Below are the code and all the weights of a small trained network. Each question names an input and a class and asks about switching units off, where a switched-off unit gives its printed mean instead of its output.

import numpy as np


def w(rows, s, z=0):
    codes = np.array(rows[::2]) - 128.0
    scale = np.full(codes.shape[1], s)
    scale[-1] = z or s
    return codes * scale


def norm(h):
    return h / np.sqrt((h * h).mean(-1, keepdims=True) + 1e-5)


def f(y):
    return np.maximum(y, 0)


def log_softmax(a):
    a = a - a.max(-1, keepdims=True)
    return a - np.log(np.exp(a).sum(-1, keepdims=True))


def net(x, mask):
    res = np.array(x, float).reshape(1, 7) / 4 @ E
    u = 0
    for l in range(2):
        y = f(norm(res) @ A[l][:, :-1].T + A[l][:, -1])
        res = res + np.where(mask[u : u + 5], y, B[l][:, -1]) @ B[l][:, :-1]
        u += 5
    return log_softmax(norm(res)[-1] @ U[:, :-1].T + U[:, -1])


A, B = {}, {}
E = w([
[99,208,125,139,93,131,159,99,85,104,200],'x0',
[140,81,137,18,142,120,75,147,64,139,140],'x1',
[97,116,105,117,124,122,111,143,152,89,137],'x2',
[180,28,171,206,108,230,63,199,152,200,17],'x3',
[132,232,117,82,171,98,96,192,233,143,99],'x4',
[78,95,160,21,160,41,201,165,81,97,93],'x5',
[74,124,147,3,171,17,202,151,95,82,121],'x6',
],0.0044)
A[0] = w([
[188,26,153,169,122,183,18,137,93,230,89,27],'0.n1',
[120,148,149,83,161,40,130,94,21,37,174,140],'0.n2',
[52,139,51,3,148,62,152,189,89,157,142,5],'0.n3',
[84,100,150,169,84,104,204,41,34,131,231,17],'0.n4',
[154,52,180,88,177,110,161,184,173,137,56,5],'0.n5',
],0.0048,0.0031)
B[0] = w([
[192,117,134,95,29,145,48,226,55,254,178,227],'0.n1',
[96,169,221,69,89,137,112,72,95,151,131,254],'0.n2',
[206,124,138,116,132,56,89,66,178,209,133,214],'0.n3',
[46,134,83,159,52,235,199,150,66,63,58,205],'0.n4',
[95,122,138,165,163,156,180,162,165,38,82,174],'0.n5',
],0.0071,0.0058)
A[1] = w([
[123,198,87,254,145,127,76,114,165,140,166,123],'1.n1',
[107,104,172,17,133,83,105,88,98,96,194,24],'1.n2',
[118,41,163,151,212,160,160,248,211,141,4,69],'1.n3',
[168,137,226,138,80,110,130,143,111,149,100,239],'1.n4',
[179,206,93,176,145,207,145,89,209,97,218,5],'1.n5',
],0.0053,0.0014)
B[1] = w([
[106,107,144,65,243,168,62,191,142,48,255,214],'1.n1',
[176,146,171,143,165,112,178,155,194,169,148,242],'1.n2',
[180,87,42,160,169,69,172,63,90,111,52,222],'1.n3',
[111,121,50,168,126,88,68,97,167,85,177,253],'1.n4',
[45,174,125,131,206,182,169,205,198,79,80,201],'1.n5',
],0.0077,0.0047)
U = w([
[46,169,153,155,42,193,203,86,54,83,112,63],'0',
[173,92,60,151,173,46,151,107,147,103,8,148],'1',
[79,184,109,143,232,170,90,187,200,62,174,46],'2',
[193,90,92,187,66,160,11,190,103,228,152,251],'3',
[123,191,223,30,131,35,148,68,177,182,163,150],'4',
],0.013,0.0015)

Each question gives the input, the list of numbers given to net, and the class t.
The units are the neurons (one row each of A and B). Each row of codes is followed by its name. A weight is (code - 128) times the scale printed after its matrix; where a second scale follows, it is the last column's (A, B and U).
mask holds one flag per neuron, layer by layer. A switched-off neuron (its flag False) gives its mean, the last column of its row in B, instead of its output. The means were averaged over made-up inputs and are rounded, as every weight is.
A unit's drop is (log p(t) with every unit on - log p(t) with that unit switched off) / (log p(t) with every unit on - log p(t) with every unit switched off).
The circuit of an input: a set's keep is (log p(t) with only the set's units on - log p(t) with every unit switched off) / (log p(t) with every unit on - log p(t) with every unit switched off). Starting from all 10 units, units are removed one at a time, each time the one whose removal leaves the highest keep (on an exact tie, the one counted first), for as long as the keep stays at least 0.8.
circuit, biggest first: the units of the circuit, biggest drop first
top k neurons: the k neurons with the biggest drops, biggest first
top k neurons in layer l: the k neurons of layer l with the biggest drops, biggest first
drop when u is switched off: that unit's drop, to one decimal
input [-3,-7,-5,-8,-7,-3,8], class 0: circuit, biggest first -> [0.n4]
input [-3,-6,7,7,6,5,-6], class 1: top 2 neurons -> [1.n3, 0.n5]
input [-6,-2,1,-3,2,-5,5], class 4: circuit, biggest first -> [1.n3, 1.n1]
input [2,8,0,2,-6,-6,8], class 0: top 3 neurons -> [0.n4, 1.n1, 0.n2]
input [2,-6,5,-4,-6,-4,-5], class 2: top 4 neurons -> [1.n1, 0.n2, 1.n5, 0.n1]
input [-7,3,-4,7,4,2,3], class 1: top 2 neurons -> [1.n3, 0.n5]
input [3,-5,-7,2,2,-4,-5], class 2: top 2 neurons -> [1.n1, 1.n5]
input [5,-8,2,5,0,-1,7], class 1: circuit, biggest first -> [1.n3, 0.n2]
input [-7,-7,-6,-6,-8,0,-8], class 0: top 2 neurons in layer 0 -> [0.n4, 0.n3]
input [-3,7,0,-4,-8,-6,-1], class 0: top 2 neurons in layer 0 -> [0.n4, 0.n3]
input [-8,-3,6,-3,2,0,-3], class 1: top 2 neurons -> [1.n3, 0.n3]
input [-2,-4,-1,-4,-6,2,6], class 0: top 2 neurons in layer 0 -> [0.n4, 0.n1]
input [3,-7,7,8,3,-3,4], class 1: top 2 neurons -> [1.n3, 0.n2]
input [8,-7,5,7,-3,-8,8], class 2: top neuron in layer 1 -> [1.n1]
input [-1,-1,4,0,2,8,-8], class 1: drop when 1.n3 is switched off -> 0.1
input [-5,3,7,7,0,3,3], class 1: drop when 1.n3 is switched off -> 1.8
input [8,3,-6,-1,0,-7,8], class 0: drop when 1.n1 is switched off -> 0.1
input [-6,1,-5,5,7,7,-3], class 1: drop when 1.n3 is switched off -> 1.1
